Here is a tiny trained network, its code and every weight. The questions are about switching its units off for an input and a class, where a switched-off unit gives its printed mean instead of its output.

import numpy as np


def w(rows, s, z=0):
    codes = np.array(rows[::2]) - 128.0
    scale = np.full(codes.shape[1], s)
    scale[-1] = z or s
    return codes * scale


def f(y):
    return np.maximum(y, 0)


def log_softmax(a):
    a = a - a.max(-1, keepdims=True)
    return a - np.log(np.exp(a).sum(-1, keepdims=True))


def net(x, mask):
    res = np.array(x, float).reshape(1, 6) / 4 @ E
    y = f(res @ A[0][:, :-1].T + A[0][:, -1])
    res = res + np.where(mask, y, B[0][:, -1]) @ B[0][:, :-1]
    return log_softmax(res[-1] @ U[:, :-1].T + U[:, -1])


A, B = {}, {}
E = w([
[118,120,129,132,137,107],'x0',
[51,235,15,144,100,112],'x1',
[111,103,100,139,143,166],'x2',
[126,113,94,2,203,124],'x3',
[126,145,143,135,140,156],'x4',
[135,171,181,121,122,101],'x5',
],0.0087)
A[0] = w([
[141,81,170,62,243,121,128],'neuron 1',
[174,77,219,159,148,121,255],'neuron 2',
[142,152,102,205,120,87,235],'neuron 3',
[140,150,52,75,179,95,175],'neuron 4',
[166,79,138,51,114,128,186],'neuron 5',
[164,120,161,169,121,141,185],'neuron 6',
[49,194,97,67,119,113,130],'neuron 7',
[144,86,114,136,164,4,208],'neuron 8',
[134,129,171,65,142,103,185],'neuron 9',
[101,137,95,220,44,141,211],'neuron 10',
[148,134,116,83,168,102,165],'neuron 11',
[95,203,62,137,128,129,211],'neuron 12',
[184,108,141,209,121,125,192],'neuron 13',
[170,55,143,136,118,184,203],'neuron 14',
],0.012,0.0042)
B[0] = w([
[140,170,143,137,174,163,225],'neuron 1',
[89,80,126,106,86,190,251],'neuron 2',
[132,110,151,137,97,13,199],'neuron 3',
[179,193,97,130,180,133,203],'neuron 4',
[142,170,144,157,160,220,198],'neuron 5',
[71,59,88,102,54,132,186],'neuron 6',
[185,152,98,58,142,74,205],'neuron 7',
[126,124,111,163,93,172,177],'neuron 8',
[107,154,77,150,139,171,185],'neuron 9',
[94,143,200,184,108,46,226],'neuron 10',
[174,123,122,123,184,172,175],'neuron 11',
[190,149,165,96,184,1,221],'neuron 12',
[125,34,108,118,65,98,201],'neuron 13',
[86,125,154,147,87,162,209],'neuron 14',
],0.009,0.012)
U = w([
[58,21,118,122,21,151,221],'0',
[132,147,200,220,109,66,64],'1',
[137,147,126,157,168,254,198],'2',
[169,143,46,57,167,126,8],'3',
],0.0086,0.0017)

Each question gives the input, the list of numbers given to net, and the class t.
The units are the neurons (one row each of A and B). Each row of codes is followed by its name. A weight is (code - 128) times the scale printed after its matrix; where a second scale follows, it is the last column's (A, B and U).
mask holds one flag per neuron, in row order. A switched-off neuron (its flag False) gives its mean, the last column of its row in B, instead of its output. The means were averaged over made-up inputs and are rounded, as every weight is.
A unit's drop is (log p(t) with every unit on - log p(t) with that unit switched off) / (log p(t) with every unit on - log p(t) with every unit switched off).
The circuit of an input: a set's keep is (log p(t) with only the set's units on - log p(t) with every unit switched off) / (log p(t) with every unit on - log p(t) with every unit switched off). Starting from the 12 units with the biggest drops (on a tie, the unit counted first), units are removed one at a time, each time the one whose removal leaves the highest keep (on an exact tie, the one counted first), for as long as the keep stays at least 0.8.
circuit, biggest first: the units of the circuit, biggest drop first
unit that matters most: the unit with the biggest drop
k most important neurons: the k neurons with the biggest drops, biggest first
drop when u is switched off: that unit's drop, to one decimal
input [-3,0,1,8,1,-5], class 2: circuit, biggest first : [neuron 5; neuron 1]
input [-8,7,-1,-2,5,-7], class 1: unit that matters most : neuron 10
input [3,3,8,1,-4,6], class 3: circuit, biggest first : [neuron 7; neuron 14]
input [-4,2,3,1,6,8], class 3: circuit, biggest first : [neuron 10; neuron 14]
input [2,1,-4,2,-3,2], class 3: 3 most important neurons : [neuron 10; neuron 14; neuron 2]
input [-2,7,-5,0,5,-6], class 1: 2 most important neurons : [neuron 10; neuron 3]
input [-8,8,-3,0,-4,-8], class 1: 2 most important neurons : [neuron 10; neuron 3]
input [-5,0,6,-4,6,3], class 0: drop when neuron 12 is switched off : 0.2
input [-2,8,-1,0,5,-8], class 1: drop when neuron 10 is switched off : 1.2
input [-4,7,4,-2,-4,-4], class 1: drop when neuron 10 is switched off : 0.3
